Below is a small trained network, with its code and all its weights. Each question gives an input and a class and asks what happens when units are switched off, that is, made to give their printed mean instead of their output.

import numpy as np


def w(rows, s, z=0):
    codes = np.array(rows[::2]) - 128.0
    scale = np.full(codes.shape[1], s)
    scale[-1] = z or s
    return codes * scale


def f(y):
    return y / 2 * (1 + np.tanh(0.7978845608 * (y + 0.044715 * y**3)))


def log_softmax(a):
    a = a - a.max(-1, keepdims=True)
    return a - np.log(np.exp(a).sum(-1, keepdims=True))


def net(x, mask):
    res = np.array(x, float).reshape(1, 4) / 4 @ E
    y = f(res @ A[0][:, :-1].T + A[0][:, -1])
    res = res + np.where(mask, y, B[0][:, -1]) @ B[0][:, :-1]
    return log_softmax(res[-1] @ U[:, :-1].T + U[:, -1])


A, B = {}, {}
E = w([
[116,157,14,141,164,92],'x0',
[144,10,85,144,118,142],'x1',
[73,93,164,43,186,70],'x2',
[67,143,76,71,82,204],'x3',
],0.011)
A[0] = w([
[152,218,124,227,65,141,56],'neuron 1',
[199,129,89,168,43,168,52],'neuron 2',
[178,111,147,119,141,121,1],'neuron 3',
[160,192,144,123,133,95,71],'neuron 4',
[172,121,144,156,129,62,80],'neuron 5',
[77,124,155,119,183,104,85],'neuron 6',
[121,121,231,114,71,180,13],'neuron 7',
[176,129,110,149,124,170,65],'neuron 8',
[171,114,142,156,157,89,39],'neuron 9',
[149,137,175,222,198,104,23],'neuron 10',
[130,65,116,154,111,137,73],'neuron 11',
[98,116,140,130,155,135,9],'neuron 12',
[133,190,12,151,202,91,15],'neuron 13',
[112,213,140,103,95,130,101],'neuron 14',
[137,51,109,154,111,91,98],'neuron 15',
[72,173,116,87,94,183,91],'neuron 16',
[146,8,92,103,129,160,12],'neuron 17',
[113,141,80,77,99,156,66],'neuron 18',
[83,163,42,135,152,99,20],'neuron 19',
[52,89,144,77,149,61,29],'neuron 20',
[79,98,101,79,65,199,74],'neuron 21',
[151,196,168,138,146,96,42],'neuron 22',
[125,111,132,77,170,123,26],'neuron 23',
[146,110,147,202,167,56,82],'neuron 24',
[95,179,160,93,138,92,60],'neuron 25',
],0.014,0.0056)
B[0] = w([
[113,91,84,42,80,149,254],'neuron 1',
[103,95,98,71,77,97,243],'neuron 2',
[131,98,72,155,133,110,139],'neuron 3',
[108,167,50,144,139,166,190],'neuron 4',
[80,106,147,154,120,138,201],'neuron 5',
[123,104,81,98,79,162,211],'neuron 6',
[251,42,133,148,216,39,238],'neuron 7',
[121,120,101,84,127,133,171],'neuron 8',
[60,87,113,162,128,114,182],'neuron 9',
[80,111,115,158,125,123,227],'neuron 10',
[157,203,104,121,155,127,186],'neuron 11',
[134,106,58,133,112,114,123],'neuron 12',
[205,86,179,135,161,86,244],'neuron 13',
[142,222,67,143,172,169,212],'neuron 14',
[136,213,52,135,161,179,206],'neuron 15',
[64,111,125,202,111,132,212],'neuron 16',
[162,212,16,123,174,193,233],'neuron 17',
[84,99,129,185,108,104,179],'neuron 18',
[181,79,155,134,167,84,205],'neuron 19',
[113,90,110,73,54,110,252],'neuron 20',
[70,109,155,187,112,115,223],'neuron 21',
[144,166,67,159,141,168,208],'neuron 22',
[113,106,58,103,83,112,169],'neuron 23',
[62,106,166,161,110,128,236],'neuron 24',
[161,159,24,114,83,157,218],'neuron 25',
],0.011,0.0095)
U = w([
[63,117,134,201,124,121,112],'0',
[114,109,113,7,100,123,112],'1',
[151,200,98,141,151,152,130],'2',
[211,82,147,142,167,86,115],'3',
[119,155,165,117,133,138,254],'4',
[138,162,192,108,129,133,106],'5',
[133,167,169,91,146,130,102],'6',
],0.017,0.023)

Each question gives the input, the list of numbers given to net, and the class t.
The units are the neurons (one row each of A and B). Each row of codes is followed by its name. A weight is (code - 128) times the scale printed after its matrix; where a second scale follows, it is the last column's (A, B and U).
mask holds one flag per neuron, in row order. A switched-off neuron (its flag False) gives its mean, the last column of its row in B, instead of its output. The means were averaged over made-up inputs and are rounded, as every weight is.
A unit's drop is (log p(t) with every unit on - log p(t) with that unit switched off) / (log p(t) with every unit on - log p(t) with every unit switched off).
The circuit of an input: a set's keep is (log p(t) with only the set's units on - log p(t) with every unit switched off) / (log p(t) with every unit on - log p(t) with every unit switched off). Starting from the 12 units with the biggest drops (on a tie, the unit counted first), units are removed one at a time, each time the one whose removal leaves the highest keep (on an exact tie, the one counted first), for as long as the keep stays at least 0.8.
circuit, biggest first: the units of the circuit, biggest drop first
top k neurons: the k neurons with the biggest drops, biggest first
drop of u: that unit's drop, to one decimal
input [6,-5,-5,-2], class 3: circuit, biggest first : [neuron 13]
input [8,1,-8,-5], class 1: top 4 neurons : [neuron 1; neuron 2; neuron 7; neuron 8]
input [-4,4,-7,5], class 1: top 2 neurons : [neuron 2; neuron 1]
input [5,-5,6,6], class 0: top 4 neurons : [neuron 16; neuron 18; neuron 1; neuron 2]
input [6,-3,6,-6], class 0: top 3 neurons : [neuron 24; neuron 7; neuron 1]
input [-4,0,-1,5], class 0: top 2 neurons : [neuron 21; neuron 16]
input [6,-8,7,2], class 2: top 3 neurons : [neuron 14; neuron 1; neuron 2]
input [7,-7,7,-5], class 1: top 4 neurons : [neuron 20; neuron 6; neuron 7; neuron 25]
input [-2,1,2,3], class 4: top 3 neurons : [neuron 24; neuron 10; neuron 9]
input [0,4,-1,3], class 2: top 2 neurons : [neuron 17; neuron 24]
input [7,-2,-7,-3], class 1: top 3 neurons : [neuron 1; neuron 7; neuron 2]
input [3,8,4,-7], class 2: top 3 neurons : [neuron 17; neuron 15; neuron 11]
input [7,-4,-2,6], class 3: top 2 neurons : [neuron 13; neuron 19]
input [6,-4,-4,7], class 0: circuit, biggest first : [neuron 16]
input [-3,6,-5,-1], class 2: drop of neuron 15 : 0.7
input [2,7,-3,5], class 2: drop of neuron 17 : 1.9
input [-2,4,-7,-5], class 1: drop of neuron 1 : 0.2
